Below is a small trained network, with its code and all its weights. Each question gives an input and a class and asks what happens when units are switched off, that is, made to give their printed mean instead of their output.

import numpy as np


def w(rows, s, z=0):
    codes = np.array(rows[::2]) - 128.0
    scale = np.full(codes.shape[1], s)
    scale[-1] = z or s
    return codes * scale


def f(y):
    return y / 2 * (1 + np.tanh(0.7978845608 * (y + 0.044715 * y**3)))


def log_softmax(a):
    a = a - a.max(-1, keepdims=True)
    return a - np.log(np.exp(a).sum(-1, keepdims=True))


def net(x, mask):
    res = np.array(x, float).reshape(1, 6) / 4 @ E
    y = f(res @ A[0][:, :-1].T + A[0][:, -1])
    res = res + np.where(mask, y, B[0][:, -1]) @ B[0][:, :-1]
    return log_softmax(res[-1] @ U[:, :-1].T + U[:, -1])


A, B = {}, {}
E = w([
[145,52,78],'x0',
[213,160,75],'x1',
[146,30,254],'x2',
[180,104,136],'x3',
[229,84,144],'x4',
[38,80,61],'x5',
],0.0073)
A[0] = w([
[160,47,166,133],'neuron 0',
[120,132,174,95],'neuron 1',
[109,112,151,172],'neuron 2',
[133,160,9,133],'neuron 3',
[112,141,176,151],'neuron 4',
[179,221,156,225],'neuron 5',
[121,193,120,180],'neuron 6',
[126,132,145,87],'neuron 7',
[60,116,113,255],'neuron 8',
[200,72,77,141],'neuron 9',
[39,161,201,232],'neuron 10',
[70,159,113,166],'neuron 11',
[185,173,187,199],'neuron 12',
[99,202,125,177],'neuron 13',
[105,143,160,162],'neuron 14',
[75,131,169,214],'neuron 15',
[99,74,100,161],'neuron 16',
[77,132,67,127],'neuron 17',
[117,101,79,111],'neuron 18',
[118,115,181,147],'neuron 19',
[121,189,159,166],'neuron 20',
[24,113,24,135],'neuron 21',
[157,136,191,215],'neuron 22',
],0.015,0.0083)
B[0] = w([
[208,81,154,195],'neuron 0',
[153,174,38,141],'neuron 1',
[134,96,127,161],'neuron 2',
[149,205,119,228],'neuron 3',
[50,100,68,161],'neuron 4',
[41,180,167,231],'neuron 5',
[32,190,96,193],'neuron 6',
[142,113,84,121],'neuron 7',
[141,42,71,235],'neuron 8',
[179,208,255,181],'neuron 9',
[75,76,87,248],'neuron 10',
[87,71,63,197],'neuron 11',
[36,143,139,212],'neuron 12',
[65,162,90,204],'neuron 13',
[83,105,113,159],'neuron 14',
[104,62,59,204],'neuron 15',
[223,81,150,172],'neuron 16',
[196,118,86,191],'neuron 17',
[191,162,92,149],'neuron 18',
[124,116,118,168],'neuron 19',
[107,131,138,177],'neuron 20',
[191,110,57,252],'neuron 21',
[73,98,169,206],'neuron 22',
],0.007,0.012)
U = w([
[200,135,190,142],'0',
[89,163,12,31],'1',
[36,110,139,135],'2',
[80,214,122,129],'3',
[134,51,133,52],'4',
[67,74,147,254],'5',
[65,117,37,124],'6',
],0.011,0.0038)

Each question gives the input, the list of numbers given to net, and the class t.
The units are the neurons (one row each of A and B). Each row of codes is followed by its name. A weight is (code - 128) times the scale printed after its matrix; where a second scale follows, it is the last column's (A, B and U).
mask holds one flag per neuron, in row order. A switched-off neuron (its flag False) gives its mean, the last column of its row in B, instead of its output. The means were averaged over made-up inputs and are rounded, as every weight is.
A unit's drop is (log p(t) with every unit on - log p(t) with that unit switched off) / (log p(t) with every unit on - log p(t) with every unit switched off).
The circuit of an input: a set's keep is (log p(t) with only the set's units on - log p(t) with every unit switched off) / (log p(t) with every unit on - log p(t) with every unit switched off). Starting from the 12 units with the biggest drops (on a tie, the unit counted first), units are removed one at a time, each time the one whose removal leaves the highest keep (on an exact tie, the one counted first), for as long as the keep stays at least 0.8.
units of the circuit, in order: the units of the circuit, biggest drop first
unit that matters most: the unit with the biggest drop
k most important neurons: the k neurons with the biggest drops, biggest first
drop of u: that unit's drop, to one decimal
input [5,3,7,-1,2,-6], class 0: units of the circuit, in order => [neuron 9; neuron 10]
input [6,7,7,-4,4,-8], class 0: unit that matters most => neuron 9
input [-1,-5,-5,0,3,-5], class 3: units of the circuit, in order => [neuron 8; neuron 5; neuron 21]
input [-8,-7,8,-3,-1,4], class 6: 2 most important neurons => [neuron 1; neuron 15]
input [7,-4,-3,-3,-4,5], class 1: units of the circuit, in order => [neuron 21; neuron 3]
input [-8,-8,3,-6,-7,-6], class 6: 3 most important neurons => [neuron 15; neuron 1; neuron 10]
input [6,2,1,4,-8,-7], class 2: 2 most important neurons => [neuron 21; neuron 3]
input [5,2,0,3,0,-8], class 3: 2 most important neurons => [neuron 12; neuron 5]
input [-4,8,5,-7,1,-6], class 2: drop of neuron 3 => 0.2
input [-6,1,-5,-6,7,-3], class 3: drop of neuron 0 => 0.0
input [6,-4,-1,-5,2,0], class 4: drop of neuron 16 => 0.1
